grid =
array([[ 19.1,   5.7,   8.8,  17.8, -26.6,  -1.7,  12.9,  13.0,   5.4,
          7.5,  -1.0],
       [ 13.2,  16.8,  12.7,  13.4,   8.1,   4.6,  15.2,  10.0,   9.2,
          5.4,   4.1],
       [ 19.1,   8.0,   6.7,  25.0,  -1.6,  26.7,   2.5,  16.1, -11.3,
          8.9,   0.8],
       [ 15.3,   6.9,   7.3,  11.8, -10.6,   4.9,  12.2,  15.2,   5.7,
          6.0,   8.6],
       [ 20.2,   6.5,   8.2,  13.0, -13.0,  12.2,  17.0,  18.2,   3.2,
          0.6,   6.7],
       [ 20.3,   6.2,   3.3,  11.5, -17.6,   3.8,  16.1,  17.4,   3.7,
          1.7,   9.2]])
Indices start at 1.
row 1 col 1 = 19.1
row 2 col 6 = 4.6
row 6 col 11 = 9.2
row 4 col 5 = -10.6
row 1 col 9 = 5.4
row 2 col 2 = 16.8
row 3 col 8 = 16.1
row 6 col 10 = 1.7
row 3 col 6 = 26.7
row 1 col 5 = -26.6
row 1 col 11 = -1.0
row 2 col 3 = 12.7
row 5 col 5 = -13.0
row 5 col 6 = 12.2
row 1 col 10 = 7.5
row 5 col 4 = 13.0
row 1 col 7 = 12.9
row 1 col 2 = 5.7
row 5 col 2 = 6.5
row 2 col 8 = 10.0
row 2 col 1 = 13.2
row 5 col 1 = 20.2
row 2 col 5 = 8.1
row 6 col 7 = 16.1
row 5 col 3 = 8.2
row 4 col 7 = 12.2
row 1 col 6 = -1.7
row 3 col 7 = 2.5

a =
.24; .28; -.30; -.45; -.52; .46; -.26; -.17; .28; .50
.08; .07; -.08; .13; .18; -.11; -.04; .14; -.23; -.15
-.19; -.20; .20; .07; .12; -.07; .17; -.11; .10; -.18
-.20; -.15; .06; -.04; -.03; .02; .21; -.10; .10; -.02
.15; .19; -.18; -.33; -.35; .35; -.16; -.16; .22; .36
.34; .36; -.22; .58; .50; -.62; -.26; .70; -.75; -.40
.37; .37; -.28; .55; .47; -.58; -.34; .69; -.72; -.30
-.28; -.26; .27; .03; .12; -.03; .22; -.21; .16; -.17
-.03; -.02; -.08; -.09; -.15; .11; .00; -.07; .12; .17
.15; .21; -.18; .19; .18; -.15; -.10; .23; -.31; -.08
.29; .30; -.31; -.30; -.38; .28; -.32; -.05; .16; .44
.34; .29; -.32; -.10; -.17; .10; -.33; .13; -.07; .24
Indices start at 1.
(1, 1) = .24
(12, 8) = .13
(7, 4) = .55
(5, 10) = .36
(1, 9) = .28
(9, 1) = -.03
(8, 6) = -.03
(7, 5) = .47
(10, 3) = -.18
(10, 1) = .15
(5, 2) = .19
(10, 9) = -.31
(4, 1) = -.20
(4, 9) = .10
(1, 2) = .28
(11, 6) = .28
(4, 2) = -.15
(1, 10) = .50
(5, 9) = .22
(3, 5) = .12
(4, 8) = -.10
(11, 8) = -.05
(10, 4) = .19
(2, 3) = -.08
(10, 2) = .21
(10, 7) = -.10
(12, 7) = -.33
(4, 3) = .06
(10, 6) = -.15
(6, 10) = -.40
(2, 1) = .08
(3, 3) = .20
(3, 6) = -.07

A =
array([[-0.02,  0.01, -0.17, -0.09, -0.04, -0.02, -0.03, -0.20, -0.05,
        -0.02, -0.01, -0.06, -0.21, -0.17, -0.13, -0.03],
       [-0.11, -0.05, -0.10, -0.09, -0.02, -0.07,  0.00, -0.18, -0.09,
        -0.03, -0.03, -0.14, -0.19, -0.14, -0.11,  0.00],
       [-0.15, -0.19,  0.02,  0.00, -0.06, -0.11, -0.26,  0.17, -0.13,
        -0.15, -0.22, -0.06,  0.21,  0.01,  0.01, -0.16],
       [ 0.11,  0.08, -0.12, -0.12,  0.04,  0.08, -0.16, -0.03, -0.12,
         0.07, -0.05, -0.07, -0.05, -0.13,  0.01, -0.21],
       [ 0.10,  0.10, -0.08, -0.13,  0.08,  0.10, -0.16,  0.04, -0.18,
         0.09, -0.05, -0.16,  0.06, -0.09,  0.07, -0.28],
       [-0.24, -0.23,  0.00,  0.03, -0.20, -0.23,  0.01, -0.08,  0.01,
        -0.23, -0.11, -0.04, -0.03, -0.01, -0.18,  0.12],
       [-0.17, -0.19,  0.05, -0.04, -0.10, -0.16, -0.08,  0.13, -0.08,
        -0.17, -0.16, -0.12,  0.11,  0.06,  0.01, -0.13],
       [ 0.12,  0.12, -0.17, -0.15, -0.02,  0.09, -0.03, -0.20, -0.05,
         0.11,  0.05, -0.03, -0.25, -0.14, -0.07, -0.12]])
Rows and columns are counted from 1.
(1, 1): -0.02
(8, 16): -0.12
(2, 5): -0.02
(7, 1): -0.17
(2, 7): 0.00
(2, 6): -0.07
(3, 7): -0.26
(5, 11): -0.05
(5, 14): -0.09
(2, 16): 0.00
(1, 16): -0.03
(4, 10): 0.07
(8, 12): -0.03
(8, 6): 0.09
(4, 12): -0.07
(6, 11): -0.11
(6, 1): -0.24
(1, 5): -0.04
(6, 14): -0.01
(1, 15): -0.13
(4, 1): 0.11
(4, 3): -0.12
(4, 5): 0.04
(7, 9): -0.08
(5, 9): -0.18
(1, 4): -0.09
(1, 10): -0.02
(3, 1): -0.15
(8, 5): -0.02
(5, 7): -0.16
(6, 10): -0.23
(3, 6): -0.11

M =
-.80; .13; .14; -.04; .51; .64; .30; .27; .69; .50
.21; -.02; .08; -.23; -.15; -.08; -.19; .06; -.05; -.26
Rows and columns are counted from 1.
(1, 1)	-.80
(1, 2)	.13
(2, 6)	-.08
(1, 6)	.64
(2, 1)	.21
(2, 4)	-.23
(1, 8)	.27
(2, 8)	.06
(2, 7)	-.19

X =
[[-14.2, -5.3, 8.7, -1.5, 1.3, 7.6, -5.4, 3.0, -13.0, 10.0, -5.4, -10.5, -0.6, -6.2, 5.1],
 [-3.6, -7.0, 6.9, -15.1, -4.2, -6.0, 2.5, -1.4, 0.2, -4.6, 3.7, 17.9, 11.7, -10.2, -1.8],
 [-5.7, 0.3, 11.0, 1.2, -7.3, -5.4, 5.1, 15.5, -2.8, 3.8, -7.4, -6.0, -4.0, -8.4, 9.6],
 [-13.2, -0.9, -6.2, -6.8, -4.2, -11.2, 9.8, 4.0, -10.1, 13.3, -1.1, -6.3, 6.9, 1.9, 1.8],
 [4.4, -7.9, -3.4, -1.8, 0.5, -16.5, 3.5, 3.8, 0.1, -11.5, -11.1, -7.4, 10.9, 8.3, -2.7]]
Indices start at 1.
row 1 col 1	-14.2
row 1 col 12	-10.5
row 3 col 3	11.0
row 2 col 4	-15.1
row 5 col 7	3.5
row 3 col 8	15.5
row 2 col 9	0.2
row 1 col 15	5.1
row 1 col 11	-5.4
row 3 col 1	-5.7
row 2 col 3	6.9
row 5 col 6	-16.5
row 1 col 8	3.0
row 5 col 10	-11.5
row 5 col 15	-2.7
row 4 col 15	1.8
row 3 col 2	0.3
row 5 col 5	0.5
row 1 col 9	-13.0
row 1 col 7	-5.4
row 4 col 12	-6.3
row 3 col 6	-5.4
row 2 col 15	-1.8
row 5 col 11	-11.1
row 1 col 3	8.7
row 2 col 14	-10.2
row 3 col 11	-7.4
row 2 col 11	3.7
row 3 col 5	-7.3
row 4 col 7	9.8
